Each row has a hidden value; after the row comes its group, the name of the range that the value falls in. Each part has its own.
[ 158   56  225   42   84  142   48 -115  -30  417  133  176  180  -29
 -137   26  146  157  -90   95  274  361   57  -26  -21  101  191   27
   82  263   18 -139  297  -70  -32 -198  116  -17 -125  206 -140  -21
   97  251]
Masos
[ -44   87 -284   54   30  -80 -143 -111   43  -92  -38  -54  -64   56
  108 -162 -172  -13   42   83 -191 -186  -52  -62   97   25  -20   97
  -51   39   39   98 -132  -59  -40  -10 -154  -40    9 -158  154  105
   25   99]
lesig
[  69  162  144   90  141  135 -155   19   73  193  116  -48   77   17
  -25    3   86   33   47  253   77   -6 -137   36   48   74   45  275
  202  223  127 -161   77  103 -132   62   89  -18  -69  218  123  -66
  -59  144]
Paz
[-176 -160  286   56  108   -3   64  -23   51   29  -26 -110   45  -60
   23  205  -32    6  128   28    6  100 -196  -69  -34   26   83   25
   52  179  108 -138 -114   57    5   91  -20   74  115   32  -38    5
 -108 -248]
Masos
[ 119  -46 -151  106  -33 -223  149 -117 -108   45  -85 -186   31    6
 -142 -113  -85   68  141 -221 -226   52  151  -28    8 -123   53 -210
   -9 -221 -141   21   54  100   51  -77  136  -42   14 -112  109  -19
  299  287]
Masos
[ -43  -16  -95   77 -119  -23  209 -158   25  -34  -34 -189   48  -46
  124  -22 -205  -18  154  -86 -143  -28  -64  -32  133  -25   49  -53
  -15  -80 -129    0  -43  -37   61    3 -128  -24   55 -170   50   73
  108   71]
Paz
[-174   82 -118  -85   18  -89 -144  -25   35 -181  -36   62  -50  -72
  151  -47 -175  -39  117 -177  -43 -196    1  -27   60  172    1  158
  -10  -53   19  -24  152  -71   12   13    8 -179  -59 -125   68  -67
  -58   11]
Paz
[ -52   32  -86  -34 -123  -68   95 -182  -23  -29   49  -25   77   12
  192    7 -233   41   46  -39  -75  -71  -21 -169  115  106   85   22
  -53  -56  123  168  -93   76   84  -94  -98  -56   92 -294  145   55
   56   19]
Masos
[-232  -41  -79   33  146  -90 -210  -53   14 -184 -192  -76   -3  -16
   56  -88  -98  -55  179  -83 -150 -115   -7   25  -66   -1   11    8
   -2   36  -32 -142   52 -118  -98  119   50 -109  -78  -10  108  -76
  -44   -6]
Paz
[-120  -14 -127   11  185  -18 -244   60   66 -124 -127  -92  -49  -27
  -84  -68  -84  -26  124   86 -194 -132 -107  107  -40 -123  -69   88
  -37  152  -68  -87  -69 -169  -89   85  -84  -66  -67   40   49    1
 -101  -52]
dek
[  -4  -86  -31   79  108 -151  -30   77  151   69  112  -55  -20  -38
 -179  199  -59  -18  131   12 -142  -74 -168  -39    9  -58   26   97
  -43  181  163   -1 -209   87   92   40  -71  114  180   34  -48   82
    1 -102]
keru
[ 331  172  -79   78  -67   25  124 -159  -35  387  214   80   78   42
  -86 -100   12  162 -126  118   86  176   72  -95  144   73  115   54
   36   71   39  115  103   69   43 -263   -5   17  -19  -17   11  110
  243  402]
keru
[-332  -46  -21  -69  255  -36 -444  140  190 -177  -25  111  -33  -89
  -10  129 -101 -101  150   -4  -28 -239 -163   63  -93   66  -38  278
  -44  295  194 -153  -31 -191  -50  181  -19  -68  -40   82  -18  -50
 -250 -253]
keru
[ -77 -168 -268  154   11 -109   67 -110  124  -19  -54 -156  116  -28
 -140   62 -182  -65  225 -131 -251  -45  -26   56  -18 -218   69 -155
 -134   86 -138  -71 -135 -202   71   48 -140   36   35  -54  -56  108
  166  105]
Kevu
[-149  -35  140  104  284  -22 -219   60  140    2  -55    1 -204  -12
   16   29   81  -32   34  230  -26   -7 -255  -43   -7   92  -20  195
   50  351  137 -164 -135  -47 -120  122 -119  115   80  185  -81   93
 -218 -238]
Tupi
[ -12 -177 -129  148  -92  -85  288 -121  149   90   16 -166  100 -112
  -97  138 -174  -60  230 -152 -192   73  -70   30   66 -194   97 -202
 -153   71 -157  -65 -106 -168  166   18 -176  116  147  -51 -174  160
  206   33]
Masos
[ 168    9  467   96  112  158  152  -47  -55  424  118  -71  185   -5
 -139  129  192  164  -26  267  184  376 -133  -53  -12   18  162   47
  194  261  114 -134   66  210  -58  -83  132   95   39  240   -7  -48
    8   40]
Paz
[  30   31  346 -193  -34  203  162   70  -97  102   81  -19   35 -153
   -1  123  -81  175  -59   17  197  174 -132   30   81   70  -18  171
  109    7  -90   -3  132   19   56 -149  -26 -135  -79  -90  -63  -52
 -139 -139]
lasi
[ -85  -45  -61   53  157   16 -100   96  138 -110  -60 -161  -92  -46
  -86   56  -79  -45  153  135 -206 -134 -224  107   17 -143  -72  116
  -10  192  -93 -126 -168 -119  -56  114 -198   -6   14   65  -27   51
 -150 -131]
lasi
[ 184   43   64  107  101  -47   -2  -70  -52  287   37   26   43   -6
 -185  -84  118  116    0  -13   57  214  116   -2  -23    5  100  -40
   77   68  -26 -116  218   28  -40 -108  198   -2  -83  155  -24  -28
  203  315]
fis
[ -30   21  -28 -117   93   -1 -134   94   74   17   73   95    9  -96
 -115   93  -97   40   38   27  -22  -52 -100   36    9   -8  -10  163
  -80  179   54   26   10 -107   58  -70  -85  -70   -4   -8  -69    6
 -104  -99]
dek
[ -57  -56  -40   76   80 -103  -64  -61   86   56   -8   -7  -18  -42
  -23   14  -62  -16  100  -16  -88    6  -35  -36    4  -10   51  -14
  -67  135   74  -55  -42  -72   19   32  -18   61   67    9  -34   72
   66    0]
Kevu
[-116  -65  -71  -52  118 -100 -154   25   24 -104 -110  -57  -43  -54
  -49  -19 -133    6  104   43 -208  -75  -85   11  -35 -115  -39   -9
 -134  106   37   43 -138  -98    5   22  -84  -14   63  -83   43   33
  -65 -175]
dek
[ -63   39  -23   61  170  -81 -266  -62   20   25  -14   15  -17   73
   31  -66  -14   27   21  148  -67  -72  -39  -94  -28   70   36  117
   29  164  232   -9  -90   61 -105   36   50    7   10    6  166    6
  -27   32]
Kevu
[ 109  122 -206   35   75 -152 -140  -27 -110  -65 -127 -171 -133   58
  -38 -288  -75   73   39   64 -272 -120   46   -5   54  -79  -92   15
   23 -143  -55  101  -47  102  -86  -36   50  -80  -29 -112  260   -3
  104  189]
dek
[ -88 -166 -333  150   89 -255   19  -50   41 -180 -221 -216 -119  -11
 -149  -97 -152  -59  211 -183 -391  -93  -15   40  -21 -216  -36 -190
 -134  -49 -242  -36 -152 -158   27   46 -143   15   54  -88  -32  112
  131   47]
Tupi
[  94  -17   21   89   48  -78   35 -112 -106  136  -35 -141  139   53
 -123  -53  -13  103   75    8 -105  109   66  -45  -39  -87   95 -100
   59  -25   14   -6    9  139  -34  -62  148  -26  -14  -20  167  -55
  169  210]
Masos
[  16  -50   35  -40   10   -4  131  -41  -35   51   22  -12    3  -34
  -59   70 -100  108  -18    4  -19  100  -94  -67   46    9   43   20
  -30   73  -51   71  -58  -17   69 -160 -154  -35   35 -122  -71   71
  -32  -57]
dek
[ 233   60  141  -55   66   48   19   26 -128  222   34  -76   63  -18
 -207  -48   33  195  -43  170  -34  177   10   33   -6 -137    7   -9
   39   43  -23   48   38  104  -26 -159   92  -49  -45   21   87  -48
   61  114]
lasi
[-240    8   44  -44  189   16 -340   78   96 -128  -90  -17  -76  -85
   76  -25  -90  -56  109   80  -49 -153 -150   65  -22   32  -79  211
    5  179  106 -120  -26 -141  -92  171    1  -41  -40   39   66  -22
 -179 -201]
lesig
[  30    7 -415   84   75 -228 -155 -153 -111 -108 -125 -105   43  175
 -104 -211 -154   70   44  -22 -323 -148  118  -93  -42 -103   29  -84
  -60  -82   -3  173 -156   51  -56 -113  -24 -108  -47 -217  280   21
  159  286]
lesig
[-189  -33   86   98  249  -65 -259   94  179  -50   -8  -12 -117  -41
  -11  103   31  -84  151   52  -33 -128 -183   11  -32   90   -4  223
   83  251  156 -236  -40  -14  -90  202   22   41   29  188  -25  -14
 -155 -135]
fis
[  14 -139   32   87   89  -95   72   26   40   82   51 -152   67    2
 -216  185  -62   52  106   18 -139   30 -150  -38  -28 -123   47   11
    7  124   66   11 -229  120   67  -11  -59   80  127  -14    4   54
   22  -65]
lesig
[  61   77 -289   62 -147 -178  170 -224  -73  -51  -28  -45  -81   28
  142 -192 -196   45   33 -233 -128  -60  135 -135  163  124   49  -66
  -18 -255 -134  114   86   17   64 -154  -58 -110  -14 -286   86   81
  235  316]
fis
[ 270  145 -247  -20 -101 -203  162  -95 -168   20  -24  -67 -177   21
  -33 -261 -114  153  -49 -108 -201   -1  143  -96  162   11  -35  -74
  -33 -294 -168  224   70  127   64 -264  -26 -114    8 -254  108   60
  225  304]
lasi
[ -76   34  -59  -39   -7 -124  -69 -144  -55  -33  -54   62  -68  -22
  165 -130 -140   48    0  -87  -33  -15   70 -134   56  141   34   -4
  -60  -54   89   80   51  -28   15  -74   22  -57   12 -199   83   40
   69   35]
Kevu
[  83  -44  413    6   33  159  157   40  -16  310  143 -105  213 -114
 -163  225   48  122   65   51  176  255 -117   51   -9  -41   94   81
  161  132   39 -150   99  126   37  -18  160   22   -9  139  -34  -85
   22   -8]
Masos
[ 110  -13  106  -21   26   47  124    6  -56  103   12 -131   14  -36
 -110   31  -51  127   10  111  -69  114  -99   10   44 -106    0    6
   23   49  -81   28  -68   47   15 -104  -76  -20   17  -49   11   29
   -6  -15]
lasi
[ -29   73   24   -8  120   12 -115   84  141  -19   72  -12 -161  -38
   46   59  -54   -8   31  229  -79 -130 -256  -28  109   60  -54  257
    4  229  122   -1 -164   10  -22   36 -206   35  103   22  -14   93
 -197 -188]
lasi
[ 122   31  124   -8  108 -153   -3   54 -122   70  -81  -91 -198  -52
 -101 -131   45  125   -2   -2  -99  104    2  -39   29   -4  -61   -8
   47  -89  -20   25   46  158  -14  -73  127    7   54   -6   51  -12
   58   -2]
dek
[-295   -6  368  -18  417    9 -520  203  149  -28  -55  111 -105  -96
   -6  110  162  -66  123  157  118  -63 -195   52 -152  160  -17  323
  129  396  313 -347  107  -21 -190  271  216    7  -36  360   -6 -162
 -327 -315]
Masos
[  41   88 -109    6 -107 -101  197 -123  -22    3   29   30  -73  -61
  103  -70 -121   37   48 -229   -2    9   49  -91  161  187   66   29
   18 -149 -136   18  209   -2   89 -151  -48 -116  -10 -143  -54   28
  118  194]
Paz
[ 186   54  -32   85   88  -15   56  -25  -10  166   80  -50  -29   69
 -152   -6   27  122  -49  184  -70   75  -99  -64   62  -16   41   86
   57  141   -1   51  -99  107  -21 -152 -119   17   30   23   13   80
   17  134]
dek
[-155   29   68    9  172  149 -210   30   85  -30    0  -29   13   -1
   38   42  -55    7   24  207   37  -75 -226   33    9   58  -17  279
   98  273   59 -108  -76  -97 -115   68 -129  -53  -84   57   44   15
 -222 -109]
Tupi
[-134   13   27  -16   86  -52 -171  -25   85  -17   52   44   12  -23
   85   75 -102  -14   76   48  -19 -110  -98  -82   17  107   43  159
  -12  153  234  -10  -69   25   -3   52   -7   -8   59  -48   77    3
  -79 -100]
fis
[  63  -69  344   79   69   89  202   36   77  282  151  -92  153  -86
 -168  281   73   62  102   98   93  219 -213   -5   15  -20  130   80
  113  245   63 -149   -6  131   57  -11   10   98  111  193 -120  -12
  -33  -84]
Paz
[  -1  140  -57  -13  -33  101  -81 -183   18  100  129    7  247   95
  153    7 -152   53    3  284  -27  -75  -99 -133   82   70  132  153
   -4  195  263  155 -138   84  -31  -81 -112  -51   38 -138  256   16
  -38   74]
Paz
[ -71  -29 -165   60  -11 -174   71  -26  118  -85   61  -23  -69  -41
    8  108 -155  -50  154 -200 -121 -153  -73  -73   91   92   44   87
  -20  -16    5  -17  -35   21  105    0 -105  -30   88 -103  -50   55
   35   34]
Masos

Next part:
[  55 -109  -25  -25  -11  -69  111  -91   29   11   33   12  -20   73
   25  -71   23   76  -28  -44   -9   77   -6  -40   65  -18  145  102
   49   99   45  100   43  -75  -14  -10  -19  -39 -124    8   -8   -1
   41  -31]
Dazad
[ -23  133 -145  -18  -35  -43   74 -150  258   64  184   56  -29   91
  192   75   45  -58  167   70  -20  148 -145 -141  163 -122  164  148
   29   42  197  -27  -77 -118  -93   35   29 -120  -77  -40   41   59
  103   75]
kopiz
[ -97  -51  347 -116  -62   61  151  175  137  257  179  315  -10  165
   91  -28   89  -31  160  108  169   -8  -24  -38  -27 -374  234   61
  174   49   89  139  -61   -2  -47 -197 -141  190   54   16 -181   41
  174  182]
Veme
[  23  -65  -27  -65   -7   28 -190   17  101  -19  -71   37   42  -94
   76   14  -12  -40  -56  138  -84  -72   39  -76  -28 -181   37   -7
  -82   40  -34   33 -102   14   29  -40  -33   32   23  -18  -53 -242
  210  117]
kopiz
[  88  -43  -10  -61  123   73   95 -106  102  -76   33   -1  -38  -16
  -16   13 -123   60 -128  -40  -84   56  109  -81   81  -41   88  196
  -80  189   26   75   20  -74  -87   50  -20  101  -87  -13  -18 -169
  199   41]
votal
[ -36  -66  -34 -102  -12  -48 -228   10  -41  -64 -117    1   58 -104
    0   28  170   36   11   57    3 -178  -96  110  -32  -12  -83 -108
    0  -15  -39  -17  -46  -36   78 -115  -36  -45   51    7  -67 -126
   -1  -24]
Veme
[ -40 -208  -89    3   -2  -47 -174  -90  -68   41 -203  -34  122  -91
  107 -137    7  231 -201 -147   38  -66   54   24   15  -34  166   52
 -253  129  -25   94   44   23   76 -125  113  -29 -212  -16    6 -319
  -62   79]
vazem
[-122   95    8 -228   -8   19  -25   38    7  -64  -20   24  -54  -18
  -23  153  244   10  202   63   21 -160 -138  234  -51   10 -140  -55
  -45   31   47  -58   40  -86   42 -131  104  -93   60    9 -104  -73
   44  130]
Veme
[ 166   81  -78  -74   20   37  124  -66  288  -84  176   34 -115   57
   41  107  -99 -216   65  234 -206  147   20 -217   75 -172   33  120
  124   77   79   12 -112 -103 -105  150  -95   -8   59  -24  -28    6
  365   50]
votal
[-111  -13  -53   -6  -21  -49 -252 -151  -37   35  -71   49   71  -52
   99    2  148  168   15    5   54  -28  -87   18   54    0   71   41
 -126  -57   30   -1  -72    1   36  -32    9  -20 -129  -28   16 -202
   -8   59]
kopiz
[  20 -145   -7   24   37   10 -114 -197  -52   91  -22  114  136   19
   46  -77   35  159 -121  -26   27   82   51  -75   74  -32  186  150
  -38  -43   42  102  -85  -29  -51   61 -115  146 -148  -75  -14 -221
   13    8]
votal
[ -17  -31  -72  -12  135   13  106 -292 -103   -7   95   47   67   84
  -50   27   90  214    0 -120   67   93  -38   22  126  157   84  219
  -29    5  102   72   47 -135 -118  130  -56   94 -122  -54   -6  -71
  -33  -45]
votal
[ -82  -90  -68   18  -29  -83 -195  -79  -51   52  -41   53  128  -31
   95  -33  151  107   37   38   89  -90 -117  -10   15  -66   66  -42
  -28  -54    5   37  -57  -16   47  -65  -47  -29   -3   -1  -43  -99
  -15    2]
vazem
[-122 -190 -221   65 -161 -181 -226 -119 -121  158 -139   19  285   -7
  228 -153  220  210   53  -64  155 -105 -137   53  -23  -80  153 -117
 -194  -43   14   46   22   27  108 -174  143 -188  -26   30  -39  -91
 -205   61]
ser
[ -34  -37   28  -54  -63  -47  -42  -31   63   48   10   63   58    0
   88  -50   84   91   43  -39   38  -19  -25   19   44  -79  143   52
  -31   60   32   34    3  -26   -3 -128    6   -4  -27   56  -15  -10
   44   24]
ser
[  50 -250 -100  171   20  -69 -300  -31    9   -5 -127  -10  203 -159
  159 -158 -166  129 -221   60   31 -145   79 -266  -25 -282   99  -75
 -212  131 -172  116  -70  135   62  -74  -72   65  111   89  -72 -235
  205   11]
kopiz
[  63   24 -281  -80  -16 -102  101 -171   16 -139   52 -112   34   26
    1   65  121   14  133  -13  -75    3 -116   64   49  130  -76    7
  -24   64   51  -30   97 -146  -32   36   98 -216   79   41    2  122
    1  -67]
Veme
[  36 -112 -185  -58  -60  -82  -26  -49   31    3  -30  -23  147  -13
   86  -39   96   -1   33   -2  -19  -66  -62   27    2  -54   56  -43
  -23   49   26   28   22  -83   11  -86   42 -119   75   16  -41   -2
  -26   -7]
Veme
[-146   37    1  -24    2  -22 -277   14   14  -41  -78   32  -36  -93
   98   86  106   72   92  193   56 -180 -117  -23  -60 -180 -109 -113
 -166   19  -59  -25  -76   77  111  -80   49  -57   47   38 -110 -242
  208  175]
kopiz
[   6 -124   26 -160  -44   33  122  118   -1   68   60  125   84   88
  -12   33  142 -131  157  198    2 -111  -19   50 -145 -210    3  -82
  106  -21    8  108    1  -70   10  -55  -51   34  210  -11 -204  -37
  172  156]
Dazad
[   9  -68  -41  -37 -155  -67 -145  -35   21   15  -62   39   61  -17
  102  -60   70   50   65  122  -61   -9   45  -34  -67 -131   72  -38
 -137   -9  -63   43  -24   73   68  -53   63  -72   31   78  -33 -104
  188  130]
Dazad
[  35  -12  -63  -36  -84  -43  133 -253  -13   15   60   25  -10  118
   35  -60   36  193   56  -77  -60  224   95  -10   64   91  185  224
 -163   40   53   84   93  -19  -59   92  114  -48 -189   42   67  -32
  110   94]
vazem
[ -23  -15 -143   19   91  -42  178 -370 -102   56  153   62   51  186
   -5   26  156  201   76  -94   88  193 -120   -2  164  174  124  234
   41  -54  185   71   33 -176 -126  192  -36    1 -198  -98    5   -3
 -111  -49]
votal
[ -40  -54  -51  -73  -28  -64  -98  -47    6   17  -30   31   70  -20
   55   -5  156   60   40  -16   43  -72 -111   72   36  -15   42  -17
   21   11   44    6  -20  -73   21 -108  -16  -59  -17   -5  -33  -35
  -58  -25]
Veme
[  11  -97  -81  -16  -20  -58  -92   30  216   60  -37   -1   65  -71
  189  -76  -31  -30 -102  -45   -7  -42  -58  -95  107 -189  215   40
   12  156   79   32  -66  -75   10 -173   -8  -65  -97  -22   21  -87
    0   -8]
Dazad
[ -12 -162  -33  -18  -17  -86 -245  -14  -61  -36 -165  -21   77 -113
   39  -78   91  117 -107  -10   20 -145  -41   36  -10  -35   18  -79
  -45   41  -70   39  -28    5  103 -127  -32  -37  -46   25  -39 -171
  -19  -52]
ser
[ 253  -72 -279  -82   -9  -63  -15 -185  193 -148  -32 -144  106 -110
   29  -59  -81  -50 -191 -173 -253  119   74  -32  194  160  152  173
   39  130   71  -23  -13 -191 -111   15  -37  -87  -84  -22  176   42
  -52 -236]
Veme
[ -62 -162   79    8  -51  -58  198 -131 -140  196  115  175   79  228
   31 -109  149  194  108  -28  168  108  -25   -8   -3  -65  225  113
   41  -31   71  193   72  -30  -30   10  -39   59  -99    0 -100   21
   -6   82]
Dazad
[ -22 -177 -150  -77  -11  -64  157 -113 -132   93   19   37  179  119
   13  -53  205   94   74  -88   93  -26  -91  130   -8   47  104   26
   30   -5   96  108  105 -152  -18  -39   39  -67  -10  -48  -88    4
 -167    8]
ser
[ -63  201  -53 -208  -59   -2  339 -115   62    6  277   99  -54  219
  -24  185  264  -40  439   80   21   88 -162  154   20   57  -40   94
   84  -33  175  -27  100 -176 -119   39   86 -112  137   32  -80  259
   96  120]
Veme
[ 199  -80 -130  -79   -1   -8  203  -91  156  -26  167   27  120   60
   -7  -21  -31 -139   13    9 -143  111   53  -96   90  -23  165  145
  191   39   82   79  -12 -187 -155   73 -151   48  119   -7   15  156
  122 -118]
Dazad
[ -93  -65   -9  -49  -21    2 -217  -49  -50   22 -116   51   45  -59
   74    5  100  124   -2   82   25  -89   -9   22  -54 -103   15  -18
 -190   -2  -34   38  -42   52   77  -54   58   -1  -64  -13  -70 -300
  110  177]
kopiz
[  83 -162 -111  -21  -62 -102  -36 -122  -44   -9  -66  -18   43   27
   30  -88   60   81  -63   -7  -49   50    0  -17   15   12   75   15
   -7   32   -8   80   11  -32   35    2   -2  -97 -100   -6   -7  -67
  -10  -39]
Veme
[ -12   58  -47  -89  -55   -3    7   43  188   34  141   99   15   43
  103  101   91 -181  212  245  -38  -31 -109  -92  -13 -235   24  -33
  102  -28   69    5 -103  -69  -29  -14  -63  -40  174   -4  -91   32
  239  118]
vazem
[ 194 -206  -81 -114  -23   -7  350  -15  173  128  120   70   34  180
   52  -88  -50 -162  -70  -23  -94  183   44  -93   71 -143  279  160
  230  137  167  169   11 -196 -105    2  -75  -22 -107 -121  -41   52
   -6   -1]
Veme
[ 121   77 -159 -129   -6  -60  -22   -5  198 -221   20 -120  -93  -89
   -8  104   28 -160   63  114 -197  -52  -78   -7   50   10 -112  -31
   90  102    8  -77  -25 -130    2   -9   -8 -166  102   48   14   66
  184  -90]
ser
[ 114   40  -35 -110   88   32  -43    4  286  -70  117   35  -20  -72
   15   95  -12 -229  -41   87 -139   12  -82 -109  165  -72   84  109
  296   27  120  -25 -182 -208 -112   12 -259   73   22  -94   42   22
  121 -154]
vazem
[-162   43 -106  -66    8    0 -422   -5   53  -56 -216  -35   39 -208
  156   85  116   93   -8   93   14 -237 -109   66  -26 -130  -97 -110
 -299   56  -24  -98  -90   47  131 -156  158 -104  -34   -8  -60 -398
   78  194]
votal
[-187  -34    3 -108  -10  -13 -312   30 -121    5 -137   62  103 -107
   30   70  275   96  104  105  103 -262 -146  170  -95  -53 -102 -146
  -98  -98  -37  -20  -56    4  116 -141   13  -11   68  -11 -119 -244
    4  120]
vazem
[  19  109  -61 -114   37   41   91 -292  -77 -161   58  -27  -29   21
 -113   80   67  224   88  -87  -98  120  104  109   55  257  -20  237
 -221   29    5    5  125  -58 -103  150   98   38  -62   67   57  -62
  175   55]
kopiz
[ 221 -180  -30  -87  -18  -15 -240  257  332 -115 -153  -63  -19 -227
   94  -56 -187 -312 -260  196 -247 -160   72 -194  -13 -346   42 -131
  152  197  -91   24 -188  -27   84 -170 -161  -22   93   -7  -44 -181
  265  -65]
ser
[ -61   86 -159  -87   75    2 -173 -128   36 -112  -43  -37   -9  -82
   27  150  142   23   64   92  -38  -90 -144   57   48   35 -122   -2
  -79   -6   60  -81  -65  -98   13   32   40  -84  -17  -55  -33 -198
   61   50]
votal
[ -56  -75 -135    3   31 -104 -109 -114  -33  -33  -58  -53   88  -61
   63  -34  119  152  -26 -108   73  -99 -133   50   84   57   48    5
  -45   69   32    8   31  -86   30  -95   17  -92  -66   15    7  -49
 -106  -91]
Dazad
[ -25  -92 -154   -4  -61  -68  267 -188  -44  145  146   78   93  227
   95  -42  118   93  171    3   75  144  -59  -39   13  -53  185  117
  -43    4  126  138   99  -87  -57   72   94  -97  -54  -25  -65   43
   14  139]
vazem
